Below are the code and all the weights of a small trained network. Each question names an input and a class and asks about switching units off, where a switched-off unit gives its printed mean instead of its output.

import numpy as np


def w(rows, s, z=0):
    codes = np.array(rows[::2]) - 128.0
    scale = np.full(codes.shape[1], s)
    scale[-1] = z or s
    return codes * scale


def f(y):
    return y / 2 * (1 + np.tanh(0.7978845608 * (y + 0.044715 * y**3)))


def log_softmax(a):
    a = a - a.max(-1, keepdims=True)
    return a - np.log(np.exp(a).sum(-1, keepdims=True))


def net(x, mask):
    res = np.array(x, float).reshape(1, 8) / 4 @ E
    y = f(res @ A[0][:, :-1].T + A[0][:, -1])
    res = res + np.where(mask, y, B[0][:, -1]) @ B[0][:, :-1]
    return log_softmax(res[-1] @ U[:, :-1].T + U[:, -1])


A, B = {}, {}
E = w([
[104,71,67,2,82,142],'x0',
[134,115,101,150,147,131],'x1',
[115,138,147,100,120,132],'x2',
[89,8,136,211,36,217],'x3',
[127,120,133,130,118,125],'x4',
[129,126,117,134,136,129],'x5',
[118,84,138,141,102,104],'x6',
[177,13,188,34,223,143],'x7',
],0.0079)
A[0] = w([
[137,132,98,173,53,170,121],'neuron 1',
[137,146,76,152,207,101,188],'neuron 2',
[167,122,175,175,89,157,17],'neuron 3',
[66,198,77,157,91,103,219],'neuron 4',
[123,63,150,130,128,158,167],'neuron 5',
[84,24,123,70,188,167,157],'neuron 6',
[116,181,124,160,99,5,228],'neuron 7',
[115,128,47,85,75,54,149],'neuron 8',
[133,118,189,174,134,247,202],'neuron 9',
[144,79,165,74,100,144,224],'neuron 10',
[149,155,60,57,105,121,65],'neuron 11',
[139,133,107,132,55,194,122],'neuron 12',
[235,116,172,179,148,163,255],'neuron 13',
],0.011,0.0036)
B[0] = w([
[14,75,127,146,122,207,184],'neuron 1',
[169,141,183,48,83,79,182],'neuron 2',
[42,131,83,178,185,113,149],'neuron 3',
[175,148,71,183,44,202,221],'neuron 4',
[133,138,186,160,46,54,189],'neuron 5',
[186,92,168,139,74,5,250],'neuron 6',
[227,145,96,172,50,127,219],'neuron 7',
[132,65,13,101,202,203,194],'neuron 8',
[44,199,181,198,94,41,201],'neuron 9',
[197,83,143,125,84,94,211],'neuron 10',
[155,64,37,127,172,140,180],'neuron 11',
[91,51,118,203,121,222,172],'neuron 12',
[16,163,255,105,111,91,192],'neuron 13',
],0.007,0.011)
U = w([
[177,152,100,161,76,90,242],'0',
[53,171,98,173,115,157,24],'1',
[152,168,169,83,172,105,253],'2',
[73,128,161,143,147,94,12],'3',
[146,129,3,100,153,145,52],'4',
[77,84,104,111,108,210,222],'5',
[152,86,99,49,200,92,40],'6',
],0.011,0.0039)

Each question gives the input, the list of numbers given to net, and the class t.
The units are the neurons (one row each of A and B). Each row of codes is followed by its name. A weight is (code - 128) times the scale printed after its matrix; where a second scale follows, it is the last column's (A, B and U).
mask holds one flag per neuron, in row order. A switched-off neuron (its flag False) gives its mean, the last column of its row in B, instead of its output. The means were averaged over made-up inputs and are rounded, as every weight is.
A unit's drop is (log p(t) with every unit on - log p(t) with that unit switched off) / (log p(t) with every unit on - log p(t) with every unit switched off).
The circuit of an input: a set's keep is (log p(t) with only the set's units on - log p(t) with every unit switched off) / (log p(t) with every unit on - log p(t) with every unit switched off). Starting from the 12 units with the biggest drops (on a tie, the unit counted first), units are removed one at a time, each time the one whose removal leaves the highest keep (on an exact tie, the one counted first), for as long as the keep stays at least 0.8.
units of the circuit, in order: the units of the circuit, biggest drop first
most important unit: the unit with the biggest drop
top k neurons: the k neurons with the biggest drops, biggest first
drop of u: that unit's drop, to one decimal
input [8,-5,-1,2,-2,6,8,8], class 0: top 3 neurons -> neuron 6; neuron 5; neuron 10
input [3,6,3,0,-3,-4,1,3], class 6: top 3 neurons -> neuron 4; neuron 7; neuron 9
input [3,7,-4,6,6,3,7,-2], class 5: units of the circuit, in order -> neuron 1
input [-3,-4,3,4,-8,-3,4,7], class 3: units of the circuit, in order -> neuron 13; neuron 9
input [-8,6,7,2,-7,1,-5,-1], class 1: top 2 neurons -> neuron 6; neuron 10
input [-3,-7,1,2,-4,2,1,6], class 3: top 2 neurons -> neuron 13; neuron 7
input [-1,-2,4,3,3,5,5,6], class 3: top 2 neurons -> neuron 7; neuron 4
input [-4,0,-5,1,-7,-8,6,4], class 3: top 2 neurons -> neuron 13; neuron 7
input [2,3,-1,-7,-7,4,7,-4], class 4: units of the circuit, in order -> neuron 8; neuron 6
input [-7,-7,2,3,8,-8,2,0], class 1: units of the circuit, in order -> neuron 6; neuron 3
input [3,3,0,6,-2,-5,6,6], class 0: top 2 neurons -> neuron 6; neuron 10
input [3,0,2,6,-6,-6,-3,6], class 0: top 2 neurons -> neuron 6; neuron 10
input [1,8,-5,0,8,0,-5,3], class 6: top 4 neurons -> neuron 4; neuron 7; neuron 9; neuron 5
input [1,-2,2,3,-5,2,6,7], class 0: top 4 neurons -> neuron 6; neuron 10; neuron 5; neuron 1
input [-1,-6,-4,5,-6,2,4,-4], class 1: most important unit -> neuron 9
input [3,-2,-5,-4,3,2,-2,1], class 6: drop of neuron 7 -> 0.1
input [2,0,-8,-3,0,5,2,0], class 4: drop of neuron 7 -> 0.0
input [6,3,0,6,2,-1,-2,4], class 0: drop of neuron 6 -> 0.2
